Each row was made from one small tree. The marks that hang from a mark follow it in brackets, in alphabetical order. Every link used is in the known rows. Write each row's tree.
Known rows:
turi{bebis lemot}: -48	0	10	-29	41	-26	39	-13	13	-2	-9	30	-56	-46	-73	35	5	-9	-30	39	43	-28	-23
turi{lemot{bebis{favap}}}: -46	-25	-7	-38	36	-10	31	-27	-8	-1	-18	61	-37	-50	-33	26	13	3	21	17	35	-9	-46
pubat{lemot{bebis{favap} dipez}}: -23	-42	-6	2	68	3	19	-16	-1	-8	-21	50	-41	-56	-50	-25	23	-3	75	24	30	39	-45
pubat{lemot{bebis{favap{fubi}} dipez}}: -29	-46	-7	9	56	-2	9	-14	4	1	-13	50	-45	-37	-39	-24	29	-16	81	22	24	30	-45
turi{bebis{favap}}: -27	-23	5	-9	48	-28	29	-18	0	-15	-6	16	-16	-7	-58	40	-3	13	7	36	31	-23	-35
pubat{lemot{dipez}}: -9	-20	3	16	35	0	-4	-7	4	-9	-4	14	-37	-53	-54	-39	14	-15	36	35	21	27	-8
favap{pubat}: -32	-6	12	-20	15	-18	-32	-8	-10	8	-3	-18	-5	-27	11	20	23	-19	-25	37	-3	-3	-2
favap{pubat{lemot}}: -19	-13	26	-6	24	-7	-40	-15	-16	-1	-1	-3	-15	-32	-7	-17	24	-18	2	36	7	13	-5
dipez{lemot{bebis}}: -35	-24	-7	-5	34	-28	-7	-21	-11	-12	4	26	-10	-41	-9	7	24	8	35	38	24	-4	-12
dipez{pubat{lemot{bebis{favap{fubi}}}}}: -16	-37	11	17	1	8	-26	-5	-2	4	-14	18	-29	-8	-34	8	27	-11	80	6	22	21	-16
lemot{bebis}: -25	-24	-2	-4	30	-19	4	-6	8	-15	-13	12	-29	-58	-25	29	24	-5	26	20	16	30	-25
fubi{pubat{lemot} turi{favap}}: -4	-56	44	21	-15	11	14	-10	-50	-45	26	12	1	-34	4	-24	-11	-3	55	0	14	19	12
dipez{lemot pubat}: -27	-10	-1	5	-12	-12	-38	-8	-16	8	4	-10	0	-7	-17	12	20	2	31	32	18	-24	21
turi{bebis favap{pubat{lemot}}}: -42	-24	34	-8	60	-22	14	-27	-17	-21	5	16	-38	-15	-19	17	18	-13	12	21	12	-15	-19
favap{fubi{turi{lemot}} pubat}: -55	-24	6	-21	-24	-29	-26	-1	-24	8	16	27	-17	9	32	10	28	-38	-6	43	-12	-20	-2
fubi{pubat}: -12	-20	34	8	-8	3	-8	-1	-1	2	4	-35	-3	-54	-16	27	0	-15	-9	10	23	2	6
favap{fubi{pubat{lemot} turi}}: -10	-47	32	33	-38	-6	-20	3	-17	-17	30	1	-6	-8	-2	-16	5	-29	41	20	9	7	11
fubi{pubat{lemot{bebis{favap} dipez}}}: -25	-43	22	7	50	19	16	-5	-2	7	-20	14	-32	-76	-36	-2	16	-16	53	6	39	30	-29
bebis{favap{fubi{pubat{lemot} turi}}}: -12	-56	20	16	-18	-3	-4	-15	-32	-16	22	26	15	18	-1	-5	-4	-4	55	17	15	-11	-18
dipez{pubat}: -14	-7	5	7	-22	-1	-29	7	1	5	-9	-29	-14	-18	-32	31	14	-11	16	17	9	7	16
bebis{favap}: -13	-28	-1	-7	11	-14	4	-25	-20	-13	4	15	14	1	-20	17	-6	17	23	27	16	-15	-25

Write each row's tree:
-48	-47	-8	-18	27	-23	-3	-11	-22	-5	-7	43	-11	-2	23	31	31	-8	50	26	2	11	-41 -> lemot{bebis{favap{fubi{turi} pubat}}}
-40	-38	3	-7	28	-9	-23	-20	-17	19	1	30	-11	19	5	-7	25	-21	38	33	4	-18	-32 -> bebis{favap{fubi pubat{lemot{dipez}}}}
-29	-35	10	-9	-8	-25	4	-12	-51	-38	20	18	5	0	33	6	5	-4	22	27	-18	5	6 -> fubi{turi{favap{pubat}}}
-54	-29	-19	-32	42	-24	64	-6	-20	-18	-11	70	-37	-26	-54	12	-5	3	22	52	28	-14	-33 -> fubi{turi{bebis{favap} lemot{dipez}}}
-52	-30	5	0	39	-14	-36	-1	7	25	-8	21	-49	-27	8	-7	55	-52	35	32	0	19	-23 -> favap{fubi pubat{lemot{bebis dipez}}}
-46	-36	-12	-2	11	-12	-25	-14	-16	15	-6	28	-9	8	-2	29	35	1	74	20	23	-22	-15 -> dipez{lemot{bebis{favap{fubi}}} pubat}
-24	-43	18	6	-12	-7	-9	-15	-12	6	14	3	10	14	2	31	3	-9	25	10	15	-31	-21 -> bebis{favap{fubi{pubat}}}
-20	-31	-3	10	60	-1	9	-6	10	-8	-20	33	-56	-76	-53	-28	28	-16	60	26	26	49	-27 -> pubat{lemot{bebis dipez}}
-66	-28	37	-15	19	-20	43	-22	-1	6	16	34	-60	-13	-22	52	12	-33	-8	-1	30	-59	-17 -> turi{bebis favap{fubi{pubat}} lemot}
-58	-46	-16	-8	53	-5	24	0	10	23	-22	33	-42	-44	-12	37	34	-26	56	12	17	12	-47 -> lemot{bebis{favap{fubi{pubat}}} dipez}
-50	-19	-26	-8	44	0	8	20	21	23	-42	10	-62	-69	-38	38	44	-26	49	18	13	42	-20 -> lemot{bebis dipez{pubat}}
-50	-33	-6	-22	52	-25	-9	-31	-27	-3	-4	40	3	-20	13	12	29	14	40	37	22	-17	-31 -> dipez{lemot{bebis{favap{pubat}}}}
-4	-43	12	7	45	-1	4	-25	-11	-25	-9	41	-20	-42	-43	-20	12	10	71	17	32	31	-40 -> pubat{lemot{bebis{favap}}}
-8	-36	40	16	23	15	-4	-6	-1	-6	-7	-5	-24	-80	-31	1	12	-14	34	2	38	34	-11 -> fubi{pubat{lemot{bebis}}}
-41	-26	8	-5	-25	-31	-40	3	-23	-1	20	3	0	21	40	13	27	-35	3	44	-22	-7	4 -> favap{fubi{turi} pubat}
-29	-39	34	17	-26	-13	-6	-18	-15	-8	32	-11	-10	5	25	30	11	-29	20	-8	-3	-27	7 -> turi{favap{fubi{pubat}}}
-67	-21	22	-31	-4	-20	-4	-31	-23	12	18	37	-36	7	35	25	28	-40	-10	9	-7	-52	-10 -> turi{favap{fubi pubat} lemot}
-38	-42	0	-13	-6	-25	-20	-16	-39	-3	13	26	18	39	32	18	13	-8	27	38	-10	-25	-23 -> bebis{favap{fubi{turi} pubat}}
-51	-29	7	-32	28	-13	40	-33	-14	-15	0	58	-52	-48	-6	29	18	-8	24	-3	17	-11	-28 -> turi{favap lemot{bebis}}
-22	-33	27	29	-7	0	-22	3	10	17	15	-11	-28	-27	-17	-6	21	-44	24	15	16	-1	0 -> favap{fubi{pubat{lemot{dipez}}}}
-45	-50	26	-20	0	2	47	-10	-40	-25	7	44	-27	-61	12	24	2	-10	36	-6	20	7	-9 -> fubi{pubat turi{favap lemot{bebis}}}
-52	-33	-33	-16	54	3	21	7	6	23	-45	32	-47	-45	-33	42	35	-10	70	13	19	26	-40 -> lemot{bebis{favap} dipez{pubat}}
-59	-40	-32	-7	37	-3	6	9	13	31	-34	32	-51	-20	-21	44	45	-24	77	14	11	15	-39 -> lemot{bebis{favap{fubi}} dipez{pubat}}
-24	-32	27	5	8	-11	29	13	-17	-26	5	-7	-11	-44	-33	31	-11	-5	5	29	26	8	2 -> fubi{pubat turi{bebis}}
